Here is a tiny trained network, its code and every weight. The questions are about switching its units off for an input and a class, where a switched-off unit gives its printed mean instead of its output.

import numpy as np


def w(rows, s, z=0):
    codes = np.array(rows[::2]) - 128.0
    scale = np.full(codes.shape[1], s)
    scale[-1] = z or s
    return codes * scale


def f(y):
    return np.maximum(y, 0)


def log_softmax(a):
    a = a - a.max(-1, keepdims=True)
    return a - np.log(np.exp(a).sum(-1, keepdims=True))


def net(x, mask):
    res = np.array(x, float).reshape(1, 6) / 4 @ E
    y = f(res @ A[0][:, :-1].T + A[0][:, -1])
    res = res + np.where(mask, y, B[0][:, -1]) @ B[0][:, :-1]
    return log_softmax(res[-1] @ U[:, :-1].T + U[:, -1])


A, B = {}, {}
E = w([
[122,184,180,177,101,213],'x0',
[171,15,121,167,77,161],'x1',
[111,97,106,69,204,216],'x2',
[115,82,255,29,103,159],'x3',
[133,128,128,129,131,127],'x4',
[205,177,71,44,72,180],'x5',
],0.0081)
A[0] = w([
[139,89,52,95,134,58,178],'N0',
[171,155,68,74,71,143,59],'N1',
[136,149,145,121,108,84,193],'N2',
[124,102,103,105,184,159,83],'N3',
[122,104,185,65,124,100,110],'N4',
[145,118,132,122,86,38,141],'N5',
[92,116,105,117,181,181,91],'N6',
[81,111,128,155,168,170,97],'N7',
[80,222,133,66,198,114,110],'N8',
[119,169,158,166,65,112,170],'N9',
[128,135,110,104,169,174,90],'N10',
[167,188,85,92,99,171,155],'N11',
[116,126,169,81,113,118,102],'N12',
[168,5,103,174,75,184,100],'N13',
[167,147,72,190,149,164,138],'N14',
[124,103,87,36,167,12,98],'N15',
[127,220,167,188,114,199,126],'N16',
[117,152,44,173,181,102,72],'N17',
[121,111,110,112,175,155,254],'N18',
[100,210,145,104,132,72,81],'N19',
[64,110,160,202,210,109,105],'N20',
[76,102,147,162,138,110,73],'N21',
[145,128,196,116,154,110,111],'N22',
[116,149,128,158,155,130,216],'N23',
[104,158,159,153,116,177,67],'N24',
],0.013,0.0079)
B[0] = w([
[107,117,152,133,146,163,243],'N0',
[116,51,79,169,129,95,203],'N1',
[194,127,136,120,128,156,205],'N2',
[132,186,81,152,124,117,169],'N3',
[124,113,140,138,48,133,219],'N4',
[180,176,99,129,148,152,211],'N5',
[126,183,75,135,133,137,180],'N6',
[124,130,99,167,137,151,175],'N7',
[135,159,183,147,157,37,249],'N8',
[184,165,108,128,151,169,220],'N9',
[119,166,97,152,128,147,171],'N10',
[138,50,114,186,132,135,242],'N11',
[127,129,132,141,65,126,189],'N12',
[83,192,176,150,176,40,254],'N13',
[119,144,170,92,68,128,223],'N14',
[14,148,108,125,178,183,239],'N15',
[22,151,106,122,176,176,246],'N16',
[109,143,150,127,23,125,215],'N17',
[251,140,161,129,134,168,249],'N18',
[124,157,139,170,143,64,197],'N19',
[139,46,84,158,135,120,235],'N20',
[108,104,71,152,130,122,169],'N21',
[129,116,134,140,76,138,181],'N22',
[156,93,179,131,125,137,218],'N23',
[52,132,107,116,116,124,168],'N24',
],0.024,0.0088)
U = w([
[126,172,135,120,173,23,128],'0',
[50,138,119,102,182,225,142],'1',
[156,46,21,157,136,97,108],'2',
[122,164,117,111,2,137,104],'3',
[186,136,171,165,174,201,249],'4',
[211,222,44,145,155,185,92],'5',
[214,103,194,70,201,208,114],'6',
[159,87,149,11,183,153,79],'7',
],0.0087,0.011)

Each question gives the input, the list of numbers given to net, and the class t.
The units are the neurons (one row each of A and B). Each row of codes is followed by its name. A weight is (code - 128) times the scale printed after its matrix; where a second scale follows, it is the last column's (A, B and U).
mask holds one flag per neuron, in row order. A switched-off neuron (its flag False) gives its mean, the last column of its row in B, instead of its output. The means were averaged over made-up inputs and are rounded, as every weight is.
A unit's drop is (log p(t) with every unit on - log p(t) with that unit switched off) / (log p(t) with every unit on - log p(t) with every unit switched off).
The circuit of an input: a set's keep is (log p(t) with only the set's units on - log p(t) with every unit switched off) / (log p(t) with every unit on - log p(t) with every unit switched off). Starting from the 12 units with the biggest drops (on a tie, the unit counted first), units are removed one at a time, each time the one whose removal leaves the highest keep (on an exact tie, the one counted first), for as long as the keep stays at least 0.8.
circuit, biggest first: the units of the circuit, biggest drop first
unit that matters most: the unit with the biggest drop
k most important neurons: the k neurons with the biggest drops, biggest first
drop when u is switched off: that unit's drop, to one decimal
input [0,8,4,-7,-4,-7], class 0: circuit, biggest first => (N13)
input [-6,-4,-6,-2,2,-3], class 1: 3 most important neurons => (N15; N18; N0)
input [8,-3,-8,2,-1,-6], class 1: 3 most important neurons => (N16; N18; N24)
input [7,-4,3,2,-1,-2], class 1: 2 most important neurons => (N16; N24)
input [-3,-3,-4,-8,-2,-8], class 2: 4 most important neurons => (N20; N21; N4; N12)
input [-5,-1,1,6,-5,-3], class 3: 2 most important neurons => (N4; N16)
input [5,0,-7,2,-5,-2], class 5: circuit, biggest first => (N9; N11)
input [-4,-6,-1,-8,7,-1], class 3: 3 most important neurons => (N17; N13; N14)
input [5,5,8,-1,1,0], class 5: circuit, biggest first => (N6; N3)
input [7,7,1,8,4,-7], class 3: 3 most important neurons => (N4; N8; N22)
input [-7,0,-5,-5,7,8], class 2: 3 most important neurons => (N1; N11; N16)
input [-4,6,2,8,-5,2], class 3: 2 most important neurons => (N4; N8)
input [5,4,8,-2,6,3], class 5: 2 most important neurons => (N6; N3)
input [-8,0,-7,-4,-4,0], class 1: circuit, biggest first => (N15)
input [-7,-1,-8,6,-5,3], class 5: 3 most important neurons => (N5; N16; N2)
input [-7,-2,8,0,-6,1], class 5: 4 most important neurons => (N18; N3; N16; N6)
input [4,6,-5,-8,-5,7], class 3: 2 most important neurons => (N14; N17)
input [-7,-8,7,0,-8,6], class 0: 2 most important neurons => (N8; N16)
input [6,-1,4,8,2,8], class 2: circuit, biggest first => (N11; N1)
input [6,3,-8,2,-3,5], class 5: unit that matters most => N9
input [3,-2,-5,4,-1,-6], class 2: drop when N3 is switched off => 0.0
input [-1,-2,0,0,1,-5], class 2: drop when N9 is switched off => 0.1
input [4,-4,3,6,6,8], class 2: drop when N11 is switched off => 0.3
input [4,-4,-3,-1,0,-5], class 2: drop when N18 is switched off => 0.4
